Below is a small trained network, with its code and all its weights. Each question gives an input and a class and asks what happens when units are switched off, that is, made to give their printed mean instead of their output.

import numpy as np


def w(rows, s, z=0):
    codes = np.array(rows[::2]) - 128.0
    scale = np.full(codes.shape[1], s)
    scale[-1] = z or s
    return codes * scale


def norm(h):
    return h / np.sqrt((h * h).mean(-1, keepdims=True) + 1e-5)


def f(y):
    return y / 2 * (1 + np.tanh(0.7978845608 * (y + 0.044715 * y**3)))


def log_softmax(a):
    a = a - a.max(-1, keepdims=True)
    return a - np.log(np.exp(a).sum(-1, keepdims=True))


def net(x, mask):
    res = np.array(x, float).reshape(1, 5) / 4 @ E
    u = 0
    for l in range(3):
        y = f(norm(res) @ A[l][:, :-1].T + A[l][:, -1])
        res = res + np.where(mask[u : u + 11], y, B[l][:, -1]) @ B[l][:, :-1]
        u += 11
    return log_softmax(norm(res)[-1] @ U[:, :-1].T + U[:, -1])


A, B = {}, {}
E = w([
[207,171,177,158,161,142,210,186],'x0',
[166,74,126,139,122,145,108,146],'x1',
[115,140,101,74,2,78,102,165],'x2',
[149,98,141,91,99,220,215,66],'x3',
[123,125,103,162,142,157,166,139],'x4',
],0.0083)
A[0] = w([
[62,160,150,123,105,186,121,106,239],'0.n1',
[133,145,125,77,69,181,125,109,148],'0.n2',
[188,149,79,162,106,178,107,106,148],'0.n3',
[154,97,141,100,182,92,169,192,5],'0.n4',
[121,163,102,182,65,129,54,119,102],'0.n5',
[108,87,48,175,145,133,56,51,119],'0.n6',
[131,190,150,200,73,156,68,173,57],'0.n7',
[103,137,125,198,160,130,33,109,218],'0.n8',
[144,192,75,165,90,173,116,145,160],'0.n9',
[106,63,226,56,140,113,100,120,153],'0.n10',
[133,94,253,100,91,78,97,131,155],'0.n11',
],0.0077,0.0014)
B[0] = w([
[154,52,205,109,67,187,88,134,187],'0.n1',
[137,136,135,164,104,105,175,90,202],'0.n2',
[61,144,198,113,74,71,202,42,148],'0.n3',
[112,185,169,185,138,136,92,161,163],'0.n4',
[86,86,103,204,73,127,175,101,202],'0.n5',
[70,189,166,192,76,159,132,151,253],'0.n6',
[185,108,128,112,97,72,196,102,169],'0.n7',
[142,140,98,149,140,141,85,49,246],'0.n8',
[127,1,116,133,89,69,56,169,154],'0.n9',
[90,139,91,130,179,159,206,107,173],'0.n10',
[100,124,154,185,90,143,129,163,186],'0.n11',
],0.0062,0.0036)
A[1] = w([
[110,155,130,219,179,72,37,168,181],'1.n1',
[136,219,101,206,109,145,44,133,175],'1.n2',
[152,178,90,120,244,172,78,94,72],'1.n3',
[217,113,76,183,108,175,110,153,43],'1.n4',
[127,94,151,78,125,91,120,74,120],'1.n5',
[252,207,150,91,219,104,154,253,101],'1.n6',
[245,207,138,123,90,145,195,252,252],'1.n7',
[171,151,13,151,135,100,47,168,102],'1.n8',
[151,142,218,178,240,208,59,100,165],'1.n9',
[148,49,197,130,132,179,195,97,142],'1.n10',
[172,157,100,59,14,78,115,210,93],'1.n11',
],0.0064,0.0014)
B[1] = w([
[232,119,122,71,179,147,159,83,238],'1.n1',
[244,118,123,47,121,143,142,149,205],'1.n2',
[86,26,222,137,96,66,213,211,178],'1.n3',
[67,140,101,114,78,56,94,134,137],'1.n4',
[176,97,157,185,174,178,147,131,131],'1.n5',
[104,175,99,185,54,216,36,149,241],'1.n6',
[27,191,87,127,139,132,70,108,253],'1.n7',
[184,98,145,52,188,109,231,145,171],'1.n8',
[30,65,156,106,2,30,142,153,253],'1.n9',
[190,181,94,88,58,100,155,101,219],'1.n10',
[71,32,163,185,151,164,248,189,216],'1.n11',
],0.0064,0.0053)
A[2] = w([
[108,192,194,137,91,216,140,132,248],'2.n1',
[52,110,3,59,121,150,1,59,41],'2.n2',
[38,82,89,164,153,204,48,68,23],'2.n3',
[64,102,61,131,81,112,152,155,123],'2.n4',
[132,131,82,64,109,213,222,108,180],'2.n5',
[114,85,125,177,90,200,17,118,188],'2.n6',
[238,77,170,167,75,142,159,176,127],'2.n7',
[121,69,95,99,99,116,125,68,2],'2.n8',
[123,117,251,219,163,128,111,69,129],'2.n9',
[173,142,56,152,216,6,103,209,140],'2.n10',
[93,65,209,208,130,127,126,93,172],'2.n11',
],0.0077,0.0015)
B[2] = w([
[161,127,78,151,159,137,79,140,255],'2.n1',
[162,165,124,143,143,145,119,156,201],'2.n2',
[180,159,88,150,149,155,88,177,178],'2.n3',
[103,131,176,99,189,107,137,162,234],'2.n4',
[141,100,150,125,166,91,93,113,231],'2.n5',
[122,184,106,145,180,137,143,126,199],'2.n6',
[114,156,112,112,147,131,112,132,205],'2.n7',
[141,164,141,178,130,126,121,131,187],'2.n8',
[66,119,120,107,87,109,143,182,158],'2.n9',
[148,96,149,109,116,177,132,7,203],'2.n10',
[94,128,132,80,114,80,179,176,210],'2.n11',
],0.012,0.0054)
U = w([
[40,64,177,97,96,68,207,208,135],'0',
[131,221,75,189,143,190,64,176,232],'1',
[213,80,151,82,120,150,137,6,5],'2',
],0.016,0.00032)

Each question gives the input, the list of numbers given to net, and the class t.
The units are the neurons (one row each of A and B). Each row of codes is followed by its name. A weight is (code - 128) times the scale printed after its matrix; where a second scale follows, it is the last column's (A, B and U).
mask holds one flag per neuron, layer by layer. A switched-off neuron (its flag False) gives its mean, the last column of its row in B, instead of its output. The means were averaged over made-up inputs and are rounded, as every weight is.
A unit's drop is (log p(t) with every unit on - log p(t) with that unit switched off) / (log p(t) with every unit on - log p(t) with every unit switched off).
The circuit of an input: a set's keep is (log p(t) with only the set's units on - log p(t) with every unit switched off) / (log p(t) with every unit on - log p(t) with every unit switched off). Starting from the 12 units with the biggest drops (on a tie, the unit counted first), units are removed one at a time, each time the one whose removal leaves the highest keep (on an exact tie, the one counted first), for as long as the keep stays at least 0.8.
units of the circuit, in order: the units of the circuit, biggest drop first
most important unit: the unit with the biggest drop
top k neurons: the k neurons with the biggest drops, biggest first
k most important neurons of layer l: the k neurons of layer l with the biggest drops, biggest first
drop when u is switched off: that unit's drop, to one decimal
input [-1,4,4,5,5], class 2: units of the circuit, in order : 2.n5
input [5,-8,-1,-6,-5], class 2: units of the circuit, in order : 2.n10, 1.n1
input [5,-2,5,-6,-6], class 2: 2 most important neurons of layer 0 : 0.n1, 0.n3
input [-2,5,1,-2,-6], class 1: top 2 neurons : 0.n5, 0.n11
input [-8,1,7,6,8], class 1: top 4 neurons : 1.n9, 1.n3, 1.n8, 2.n3
input [-1,7,-4,-5,7], class 2: top 4 neurons : 1.n1, 1.n2, 2.n10, 1.n11
input [-4,0,4,5,4], class 2: 3 most important neurons of layer 1 : 1.n7, 1.n6, 1.n9
input [7,2,-5,7,-7], class 1: top 3 neurons : 1.n6, 2.n1, 2.n10
input [-7,-8,-8,0,-3], class 0: 3 most important neurons of layer 1 : 1.n3, 1.n9, 1.n6
input [3,0,-3,0,7], class 0: top 3 neurons : 1.n9, 1.n3, 0.n7
input [4,7,3,1,1], class 1: top 3 neurons : 1.n9, 1.n7, 0.n5
input [-5,-8,-6,-8,2], class 2: top 2 neurons : 1.n2, 2.n10
input [8,8,6,0,6], class 1: top 2 neurons : 1.n6, 1.n9
input [-6,-5,-8,1,2], class 0: most important unit : 1.n3
input [-6,6,-7,5,4], class 0: top 2 neurons : 1.n9, 1.n6
input [-3,3,1,2,-2], class 1: drop when 1.n9 is switched off : 0.4
input [-5,3,3,-3,-3], class 1: drop when 1.n9 is switched off : 0.2
input [3,-5,4,-6,4], class 2: drop when 2.n10 is switched off : 0.8
